In the rows, zero is written as 128.
Each row has a class, written after it.
[138 131 128  94 145 157 113 117 123 112  93 122 140  99 129  87 183 126
  78 143 126 110 164 133  78 132 117 125 191  97 126 132 128 133 102  88
 138 117 205 108 109 169 137 111 120 109 128 131 106 145 159] | T
[120 146 153 127 126 107 127 125 142 125 162 108 130 141 118 139 115 106
 149 142 131 125 126 125 130 113 145 128 130  97 139 156 153 120 114 130
 134 137 117 135 154 137 138  91 129 118 141 110 126  93 119] | T
[136 130  90 105 110 136  96 130 142 121 125 124 116 134 120 152 142 165
 156 102 121 135 158 139 146  79 138 119 117 130 119 113 119 103 139 116
 166 121 136 109  87 123 136 156  99 145 128 133 135 139 133] | S
[145 141 150  96 155 107 118  52 137 167 162 136 138 112 134 133 197 121
 136 149 158 138 111 134  85 154 131 116 169 142 128 151 179 124 127 112
 132 156 195 136 125 171 162  67  78  99 137 117 110 138 127] | V
[ 99 147 113 135 158 145 130 135 105 119 119 125 141 100 141  83 143 153
  95 131 146 111 158 142 117 153 108 126 140  91 143 153 108 128  97  98
 101 132 124 132 103 167 101 134 176 140 149 113 130 133 124] | R
[122 116 107 146  95 130 105 126 157 103 120 120 125 137 113 153 129 147
 144 134 104 124 152 123 157 112 131 147 126 131 115 131 129 149 161 153
 106 134  98 175  87 116 154 183 134  90 135 148 119  96 118] | G
[ 84 127 138 139 122 118 130 128 154 137 171 127 128 139 108 186 150 162
 146 131 138 127 121 121 146 169 121 145 139 118 137 144 114 123 162 147
 103 167 128 124 146 124 182 119 123  96 128 132 113 127 109] | B
[169 159 120 108 122 124 109 121 122 123 125 136 126 128 133 118 144 146
 126  97 126  98 164 138 126 100 123 122 122 145 122 106 120  98 124 113
 150 149 153 102  81 136 122 169 123 152 142 141 137 149 131] | F
[116 122 144 131 112 104 120 138 150 126 173 114 121 136 106 155 126 121
 152 148 147 134 104 116 137 127 137 139 139 118 136 159 147 120 142 119
 155 121 123 138 144 155 162  85 104 106 139 104 128 109 131] | R
[153 164 134 133 129 127 122  87 147 103 100 123 169 112 107 132 130 110
 120 126  85 120 154 127 118  70 161 132 149 129  97 118 137 142 135 157
 116 122 116 151 107 133 149 162 125  93 143 152 109 112 109] | B
[136 149  86 111 123 126 105 148 136 107 123 130 134 123 111 149 133 166
 122 117 117 124 180 132 143 104 147 123 115 124 123 113 104 100 147 128
 144 130 158  99  91 126 142 135 140 148 138 157 133 146 125] | B
[126 128 116 105 152 156 125 128 117 115 113 116 151 101 131  98 180 152
  77 152 105 124 174 131  84 130 118 133 178  89 132 138 117 134 110 110
 128 116 200 111 117 153 134  98 141 127 116 139 110 143 148] | T
[125 122 128 127 124 159 126 148 116 101 116 118 124 121 124 123 145 151
 112 107 125 115 132 129 111 121 122 128 168 105 138 136 106 126 134  99
 139 110 115 106 106 129 128 197 127 103 126 102 119 146 135] | S
[131 145 172 140 118 104 120 126 148  96 148 103 137 144 114 153 101 101
 131 128 118  99 112 116 105 112 154 138 154  96 129 143 130 119 126 165
 142 113 103 125 149 121 137 136 110 101 140 108  98  98 107] | J
[102  86 124 134 112 122  98 175 145 119 196 119 102 147 104 155 126 127
 149 144 171 123 110 113 151 152 125 110 156 110 127 160 164 119 157  85
 148 122 162 128 127 131 164  63  79 103 127 119 121 116 139] | C
[ 81 130 123 136 165 129 128 116 153 143 152  86 121  98 131 162 149 141
 142 138 135 135 134 133 106 134 135 126 140 121 125 158 134 128 116 156
 104 149 132 127 142 146 104  86 136 124 135 112 124 159  99] | J
[132 141  94 142 147 102 115  81 126 131 132 139 133 121 131 120 131 146
 129 142 121 135 139 144 119 141 128 128 132 152 125 147 145 140 142 127
  98 151 108 138  71 129 132 126 162 122 134 140 131  93 118] | V
[131 127 102 129 104 125 129 118 143 155 150 113 108 123 124 180 162 143
 173 124 141 169 130 127 145 107 166 126  98 132 131 122 138 112 157 146
 170 132 131 156 114 159 151 123 100 125 121 107 145 125 125] | P
[105 100 118 163  92 157 115 132 150 100 115 103 129 147 103 148 107 123
 176 113 101 118 151 119 160  93 138 142 132 123 112 134 122 154 164 172
 110 108  57 173  91  96 148 196 112  64 129 134 105  99 108] | C
[118 123 120 144 124 155 138 160 113 104 130 114 121 122 118 134 139 162
  95 122 126 114 112 121  99 179  98 129 182  99 133 135  98 122 140 101
 114 124 134 107 133 125 124 176 142 119 106 127 143 147 131] | K
[120 129 107  90 201 122 104 102 147 151 159 143 137 109 141 109 176 158
  89 158 155 116 171 152 106 166 121 122 181 106 127 159 151 115  87 107
 100 154 216 121  94 153 153  39 140 135 145 134 101 137 137] | J
[128 181 154 125 158  95 132  94 116 131 139 147 126 136 134 125 120 138
 116 121 140  86 125 138 107 186 100 119 149 101 142 127 129 110 109 143
  76 166 148 111 113 108 121 164 165 124 141 137 126 123 104] | M
[118 132 106 144 133 125 102  98 158 111 117 139 122 127 112 128 125 144
 134 120 120 118 135 145 142 122 120 120 156 138 104 120 135 131 147 109
 111 148 108 129  69 106 143 192 128 104 130 142 128 105 129] | S
[100  97 107 145 163 146 101 121 163 103 138  97 128 106 113 130 176 157
 130 153 117 157 144 143 100 154 153 114 153 127 110 160 132 137 144 133
 130 145 164 110 124 156 126  75 112 120 128 141 114 180 126] | P
[128 142 155 129 149 115 120 105 152 148 151 136 126 140 133 138 158 156
 157 125 150 126 134 135 139 149 152 126 125 112 143 155 133 128 128 155
 114 164 111 151 120 139 158 125 116  98 140 114 107 129 112] | P
[133 117 163 102 120 120 126 172 121 112 103 106 131 115 112 122 129 163
 122 112 151 104 137 163  77  95 100 145 162 118 122 135 124 151 123 141
  99 120  96 107 114 130 122 180 181 103 124 113 135  91 118] | J
[158 151 171 134  88 111 136  68 124 134 110 106 144 117 102 172 151  94
 150 131  83 129  86 112  85  89 138 133 148 131  95 104 149 146 180 193
 128 113 129 169 132 118 163 184  86  77 103 126 142  92 114] | M
[114  99 138 105 119 133 119 184 126 111  96 110 130 116  97 106 148 189
 122 129 157 122 161 168  95 114  99 151 155 122 126 161 107 153 141 124
  92 120  98 116  81 147 146 159 196 103 122 118 144 104 131] | R
[152 166  94 108 140 119 126 120 121 143 136 131 131 125 147 114 141 152
 136 102 135 120 186 150 148  93 141 119  97 138 136 119 130 100 106 128
 132 149 131 131  75 144 115 137 156 159 155 119 132 130 113] | F
[132 148 117 145 126 109 126 106 122 128 123 126 119 118 117 155 119 148
 137 134 113 115 125 130 125 149 117 136 139 120 122 131 126 134 154 167
  89 142 116 151  86 101 143 161 161 108 116 145 156  81 112] | M
[102 112  94 121 125 135 136 139 109 141 144 117 127 100 137 131 185 166
 106 154 138 144 121 122 101 150 110 118 147 116 146 146 151 131 134  92
 140 128 191 133 128 166 130 104 132 127 113 123 132 156 144] | G
[112 132 126 127 114 145 144 122 106 142 128 109 123 104 145 163 155 140
 119 115 131 132  92 119 103 131 119 132 155 124 144 121 116 117 143 112
 142 109 138 118 133 142 128 188 124 122 101  98 138 141 132] | S
[131 154 133 135 142  84 122 109 122 131 165 119 134 142 127 137 114 118
 146 143 141 139 117 129 123 130 163 126 120 119 151 172 156 123 133 137
 134 140  85 133 119 142 129  89 132 123 153 102 122  97 108] | V
[114 126 137 129 111 110 110 146 152 116 172 112 114 154 114 174 125 134
 155 123 146 134 102 124 145 118 141 125 131 125 133 152 145 116 151 116
 149 127 102 120 125 124 148 110 109 119 131 105 128  99 123] | S
[119 160 103 153 156 112 116 103 149 114 109 125 132 141 124 113 103 157
 125 129 107 107 154 147 140 139 128 130 144 127 115 132 122 139 111 149
  80 152  79 155  74  95 115 187 183 104 135 158 139 105 108] | K
[150 143 134 130 117 134 112  98 138  92  87 111 133 136 100 137 126 117
 151 117  91 114 151 128 132  99 142 148 135 117 110 115 113 157 150 178
  99 113  78 166  86 101 151 193 119  76 147 134 113  88 114] | M
[125 143 159 111 114  97 123 109 138 140 160 114 122 123 124 150 141  88
 138 143 154 131  99 126 115 119 123 117 153 116 130 140 182 122 110  97
 155 135 161 125 166 172 140  63 102 118 135 107 131  93 135] | T
[144 141 125 139 111  92 126  78 122 140 130 136 131 113 121 164 139 125
 129 137 126 132  89 123  92 152  96 121 149 157 115 118 150 132 168 122
 106 142 133 120 111 141 139 165 128 124 101 152 153 108 117] | V
[ 99 154 139 152 148 114 147 115 119 131 132 100 113 107 122 166 120 137
 144 124 133 128 112 126 104 151 123 119 129 109 134 146 119 120 141 167
  98 155 106 127 133 128  94 128 153 128 136 121 146 143  86] | M
[169 156 155 138 110 124 121  61 140 104  97 116 152 124 107 137 132  89
 158 123  96 122 111 122  99  87 154 138 146 142 111 122 151 154 165 159
 114 117  75 160 108 129 138 214  87  74 137 132 114 112 112] | V
[130 127 130 107 140 132 126 113 117 128 119 122 137  92 124 133 189 127
  67 154 132 120 126 123  64 137 112 113 190 104 120 123 134 129 126 101
 144 107 208 115 126 164 150  99  93 128 102 127 114 146 151] | J
[137 134  98 111 159 106 120  84 124 129 112 125 132 119 115 119 155 136
 116 155 112 135 153 142 106 117 134 123 156 127 104 137 157 145 123 144
 118 121 170 157  69 138 163  70 131 108 131 147 125  94 136] | M
[126 139 149 169  98 146 120 126 143  95 110 111 139 144 111 142  94 106
 158 110 116 102 140 119 141 102 140 136 135 112 112 123 118 148 160 174
  98 119  53 178  96  90 128 229 128  80 132 141 118  98 103] | C
[129 109 115 139 116 142  92 115 155  91 101 131 121 123  96 124 134 138
 136 127 117 112 157 138 155 119 109 148 150 126 103 125 117 147 153 114
 105 131  98 154  79 135 165 192 113  88 143 151 127 114 137] | R
[132 102  85 128 109 125  85 122 156 105 119 133 115 135 104 133 160 156
 124 138 117 117 161 136 142 111 121 142 152 141 102 130 151 145 152 104
 123 141 153 144  67 140 166 155 116  87 135 151 115 110 144] | G
[130 121 156  86 141 111 121 162 113 130  92 122 150 115 131  94 138 183
 102 119 145 107 142 173  74  95 106 122 167 138 127 146 125 142 113 124
 112 122 129  77  95 126 106 156 206 125 114 125 136 108 126] | S
[125 134 128 103 181 122 118  79 152 158 154 132 140 132 133 113 184 149
 109 149 134 128 147 146 110 138 139 123 188 121 114 157 154 123  96 119
 129 157 191 148 115 153 172  49 106 104 138 130 101 142 133] | K
[111 160 156 117 169 108 132  82 135 157 143 130 152 118 154 137 141 151
 125 132 134 128 127 145 110 136 120 111 157 112 134 142 141 113  99 143
 109 150 151 126 132 126 122 122 138 137 124 132 116 141 102] | S
[111 116 125 148 148 137 108 142 135 105 148 110 102 117 115 149 140 153
 122 113 151 119 124 140 120 186  88 118 153 141 113 138 125 116 129  89
 101 184 150  81 129 137 116 146 124 132 123 148 143 173 113] | F
[153 202 146 125  99 108 136 107 127 128 119 107 161 114 125 174 125 122
 146 107 102 128 136 115 117  65 170 121 103 131 125 103 115 107 147 181
 153 112 117 126 139 126 125 173 132 130 130 126 133 130  97] | B
[136 147  92 113 125 129 117 120 138 134 120 118 138 143 119 127 145 154
 143 123 102 132 170 136 142  86 161 126 123 123 125 130 110 112 124 155
 164 121 121 138 100 126 134 128 130 118 137 127 126 128 122] | K
[114 114 127 105 156 134 117 102 156 139 162 125 142 122 107 159 187 138
 118 154 133 142 144 126 121 141 148 132 169 117 118 150 143 120 144 126
 129 139 205 139 136 159 203  53  93  95 134 130  98 152 125] | B
[150 121 170  93 139 109 127 166 115 121  87 120 155 113 116  90 151 164
  98 145 147 136 142 164  60 107 134 121 168 123 116 143 128 156 111 129
 137 112 150 101 109 147 128 129 168 110 113 144 120 120 138] | P
[151  95 151  87 116 125 122 191 116 112  96 109 137 127 103 114 163 174
  94 127 145 115 155 155  74 114 100 136 167 147 112 135 114 149 142 119
 104 120 141  94  87 143 143 154 163 114 105 133 129 123 134] | F
[105 132 142 131 155 144 112 111 144 126 154 130 136 143 132 118 131 141
 141 131 148 108 171 143 143 139 135 128 156  99 139 157 132 124 113 146
 108 140 133 157  96 105 149 134 128  95 152 138  93 135 112] | C
[137  74 125  85 125 127  96 205 133 112 114 127 117 118 102 102 173 198
 103 138 161 131 152 164  89 145 101 131 173 128 109 141 117 152 137  87
 115 131 176  83  85 152 159 121 163 113 109 148 138 122 154] | P
[130 159 162 129 124  91 134 101 135 140 157 114 136 124 131 150 127  88
 140 145 144 132  99 128 111 107 144 112 132 111 137 143 179 113 123 122
 147 138 138 138 174 168 123  70 118 130 128 101 134  85 117] | T
[126 132 138 154 112 137 118 114 141 108 114 113 142 129 123 145 116 114
 137 131 108 118 135 120 114 110 131 121 154 124 108 122 141 143 160 166
 112 109 115 162  91 104 133 189 122  92 112 156 122 129 115] | C
[142 155 173 132 109  85 126 125 141 100 142 109 158 143 124 139 109 111
 117 148 114 110 115 112  98  99 159 117 139 113 136 149 152 122 127 164
 153 113 132 131 163 133 118 110 125 126 136 132 104 112 110] | G
[109 133 142 134 158 126 118 102 153 127 150  96 120  97 115 160 160 116
 125 135 139 128 112 133  84 129 116 118 165 126 109 138 156 121 127 115
 115 147 159 109 154 162 112 103  98 123 128 109 129 163 112] | J
[138 160  95 120 107  90 126 113 123 148 152 132 125 128 133 153 149 153
 127 132 138 138 139 133 111 114 124 106 110 130 136 113 153 102 122 126
 156 143 185 123 126 146 120 125 155 161 116 137 152 135 119] | G
[129 180  96 120 143 103 120 110 118 142 128 144 131 118 139 104 117 160
 129 124 141 111 168 147 126 122 123 112 108 120 134 126 116  96  93 124
 135 144 143 119  80 143 100 138 184 168 150 140 151 141 120] | R
[ 86 146 135 137 146 141 121 127 146 107 142  96 126  97 103 154 140 138
 135 114 139 127 124 134 125 133 128 120 142 124 120 141 138 123 134 109
  93 164 118 104 148 147 115 146 120 117 153 127 131 171 100] | B
[115 160 168 135 121  72 145  98 125 154 158 112 161 118 132 160 119 108
 122 172 129 138  81 113  86 146 144 102 132 119 134 153 146 113 131 169
 145 121 150 136 178 152 126  80 136 149 107 130 143 125 112] | R
[ 98 128  88 134 144 136 146 144  88 140 148 123 120 120 140 123 149 171
 122 136 149 145 133 136 112 183 117 141 117 121 171 163 103 128 132 113
 101 136 106 115  99 136 114 130 192 135 127 105 136 128 118] | V
[131  89 111 122 123 103  95 154 134 131 188 130 100 140 112 160 149 154
 132 152 157 148  98 124 149 178 125 111 141 125 130 150 166 124 139  83
 156 134 182 105 138 146 171  53  97 130 113 131 143 118 149] | P
[123 105 122 122 112 178 113 139 128  99 115 110 117 118 118 134 173 146
 128  91 140 118 129 129 126  94 125 135 167 109 130 135 116 134 148  88
 159 100 118 117 114 157 150 189  79  88 125  92 113 132 143] | S
[132 159 140 150  94 111 124  88 143 125 132 111 138 115  99 191 141 113
 149 121 111 138  95 115 128  95 137 134 130 142 105 109 151 138 177 142
 112 135  96 160 128 133 172 192 104  86 115 128 145  98 105] | B
[114 114 131 124 120 104 113 118 140 141 186 119 107 120 104 160 154 118
 150 150 169 146  78 122 128 145 122 119 148 126 130 154 173 115 149  79
 160 136 159 136 150 180 175  71  89 112 132  98 150 123 142] | R
[169 158 148 108 105 134 113 109 147 111 104 103 158 137 128 140 137 135
 157 126  84 141 153 124 113  80 184 125  95 137 125 100 108 117 140 196
 158  85 133 134 124 110 125 182 106 134 117 139 117 144 121] | P
[152 153 174 121 150 123 128  84 146 130 132 127 153 135 133 129 150 125
 125 122 118  95 143 130 108 145 136 130 161 127 124 129 130 116 128 166
 102 155 153 135 123 126 144 159 105 109 140 134  92 160 107] | F
[150 176 105 114 135 114 128 113 123 132 128 130 127 136 131 121 120 151
 146 100 127 108 147 147 129  99 138 116 128 131 124 117 131  98 106 122
 137 149 116 128 102 130 108 163 157 140 150 123 145 123 118] | K
[109 115 136 131 125 125 123 107 145 131 146  88 133 101 119 177 188 132
 127 150 129 148 112 117  89 113 133 114 155 138 113 151 162 129 157 128
 147 136 190 132 166 182 127  81  88 116 117 119 120 170 118] | G
[122 148 118 156 116 115 135 113 137 135 124 118 113 133 110 152 106 131
 147 111 125 115  98 133 145 125 109 139 150 128 105 112 144 137 135 125
  93 151  76 163 110 122 134 225 146  85 116 128 164  88 106] | K
[121 162 157 119 163 106 118 106 142 149 160 138 130 121 142 135 135 149
 123 129 152 100 134 143 121 159 108 126 154 107 136 140 142 119 103 140
  84 169 134 125 130 124 125 141 140 122 142 119 119 125 111] | J
[150 178 179 137 136  84 139 125 124 121 150 121 149 142 139 132  87  99
 121 123 137  95 107 123 120 143 132 121 129 127 141 134 142 110 105 147
 115 147  99 117 148 124  98 152 152 137 145 131 125 113  96] | F
[101 122 128 121 147 126 122 119 157 147 172 131 134 133 113 175 158 161
 135 138 144 139 138 126 141 158 128 140 144 122 127 142 128 117 140 134
 112 159 171 126 142 134 180  82 119 110 130 138 112 136 110] | B
[136  76 167 120  70 146 131 191 123 108 102  89 142 130 104 158 129 156
 149 129 131 122 135 131  81  95 123 140 166 135 123 138 104 153 182 183
 128  72 113 126 130 106 134 171 146  79  89 123 121 108 120] | C
[ 97 149 120 128 150  84 122 138 131 130 185 121 140 128 116 151 125 128
 116 153 151 135 126 125 140 137 153 111 135 107 139 173 155 114 118 107
 143 146 141 115 138 156 148  22 148 134 160 121 119 106 112] | B
[145 127 128 119  78 147 126 125 147 142 134 112 110 133 114 185 151 129
 172 117 116 149 146 116 131  86 143 141 108 124 128 104 117 113 167 147
 157 128 139 146 136 131 153 155  98 124 108 109 145 121 133] | T
[119 125 147 153 121 160  98 120 161  69 109  84 125 136  99 139 119 134
 179  92 112 113 140 131 115 119 147 146 129 114 134 149  90 143 165 163
  98 141  37 112 134 124 111 221 101  86 149 112 108 155  90] | V
[127 111 129 120 113 148 133 137 106 130 132 123 104  95 122 150 172 135
 100 133 161 136  94 124  88 160  83 124 181 102 134 122 150 125 142  58
 131 135 184 113 148 180 145 132 108 121  96 113 152 129 152] | T
[117 113 136 109 133 119 141 169 129 137  98  99 139 134  99 115 147 170
 127 135 145 135 145 162  97  95 130 141 166 117 116 157 125 152 136 149
 126 119  99 143 104 146 140 130 170  83 113 107 145  93 124] | K
[133 147 186 129 114 107 120 106 150 126 159 101 146 137 122 177 121 105
 152 134 113 131  85 113 121  83 166 122 143 119 130 145 144 121 150 160
 162 109 113 138 168 117 147 127  86 111 119 109 120 114 108] | S
[157 136 128 133 112 122 114  67 135 125 118 127 133 116 107 142 151  98
 157 130 121 140 106 131 112 101 139 135 146 144 112 124 159 148 164 122
 128 127 106 155 107 148 160 166  84  86 129 126 128 104 124] | V
[140 158 178 138  98  83 126 149 116 107 154 123 104 152 111 178  79 110
 128 114 149 101  72 111 116 170 101 123 135 104 141 120 130 111 146 143
 120 138 109  98 154 104 124 173 141 125 119 128 162  93 104] | M
[115 152 138 132 161 114 135 117 143 137 133 130 142 150 134 133 115 165
 120 129 118 105 135 135 121 179 116 133 162 102 132 136 106 115 110 162
  80 160 125 128 131 102 130 165 156 124 122 154 121 147 105] | K
[139 113 127 109 147 159 110 128 123  93 102 119 136 105 125  83 178 138
  97 136 127 126 149 139  90 134 143 121 175 104 126 133 129 139 105  91
 153 105 178 120  99 167 139 122 105 100 139 127  95 153 149] | P
[124 147  75 109 119 101 119 120 130 145 147 128 131 124 138 135 152 165
 125 147 123 135 166 134 112 113 141 114 117 137 135 133 140  96 118 127
 168 136 202 121  94 146 123  96 156 158 130 142 134 137 136] | G
[130 150 112 121 114 147 115 127 131 135 144 111 139 137 134 131 138 143
 174 113 127 129 186 132 145  58 172 123 100 123 132 143 125 121 134 169
 161 109 115 164  80 110 131 121 127 125 146 120 119 120 120] | C
[117 143 132 120 149  87 118 112 141 128 178 118 139 123 119 152 150 105
 124 147 149 138 112 126 127 109 163 116 145 122 128 161 177 118 123  96
 164 136 166 123 150 175 174   4 104 121 155 115 107 107 125] | B
[143  88 175 104  86 139 119 173 129 107  81 104 142 118  89 129 144 153
 129 123 134 117 129 148  75  92 108 149 162 129 116 136 105 155 169 145
 115 100 101 114 128 149 142 199 154  90 110 115 141 121 127] | R
[120 108 166 110 123 104 137 192 102 141 124 122 139 124 121 113 129 154
 107 140 173 109 128 152  65 134  92 116 174 131 122 149 131 140 140 126
 112 120 158  96 107 125 114 123 206 114 104 132 143 116 126] | C
[149 144  92 107 117 112 118 115 127 145 140 126 135 131 128 150 153 162
 138 132 123 158 165 124 111 117 149 125 104 137 134 129 115 105 142 151
 148 125 150 115  86 130 138  77 123 165 121 134 127 122 117] | V
[127 135 104 136 128 118  99  88 148 123 127 125 123 104 116 146 146 126
 121 133 121 123 138 139 129 116 108 126 159 122  99 118 151 138 126 118
 110 134 135 148  90 135 158 161 115  97 119 140 134  89 121] | J
[139  81 139  79 109 120 106 191 127  95  93 112 146 122 102 104 165 192
  88 147 138 119 165 158  64 116 104 138 185 129 114 145 125 152 140 122
 121 110 188  95  94 136 153 130 180 103 112 152 115 110 144] | G
[110 118 102 153 139 141 113 117 145 116 128 117 136 133 126 124 122 131
 147 134 118 122 169 135 140 108 136 134 143 121 115 147 144 147 136 152
 108 125 104 174  62 110 133 132 149  95 142 152 115 109 116] | C
[131 124 161 112 123 115 131 177 115 116  92 114 145 122 125 106 132 188
 129 122 143 121 148 166  90 112 124 133 133 122 134 148 104 151 127 161
 106 116  91 114 100 134 111 161 208 113 117 126 132  95 111] | P
[ 86 119 112 150 175 123 124 120 136 150 159 111 118  98 137 148 160 161
 121 153 154 166 120 137 116 176 138 103 136 125 122 164 137 122 127 124
 129 164 165 121 136 170 114  55 136 140 119 128 139 160 112] | P
[132 135 129 106 144 151 123 132 108 117 107 115 143 105 131 124 163 145
  88 128 117 119 128 121  97 124 118 111 177 107 126 128 123 125 122  92
 130  96 175 103 115 142 122 156 109 127 107 117 120 160 140] | S
[151 124 115 133 124 139 110  60 150 113 110 115 137 118 101 142 158 114
 166 139 104 151 134 134 119  84 150 146 149 152 109 139 154 162 166 142
 125 111  93 173  87 142 168 152  82  70 134 131 114 106 126] | V
[118 108 137  93 106 105 131 186 106 128 121 109 128 114 113 117 161 185
 114 133 165 125 135 160  86 108 102 128 152 129 128 158 157 153 130 106
 107 136 136 118 101 152 131 144 189 111 128 124 141 105 132] | G
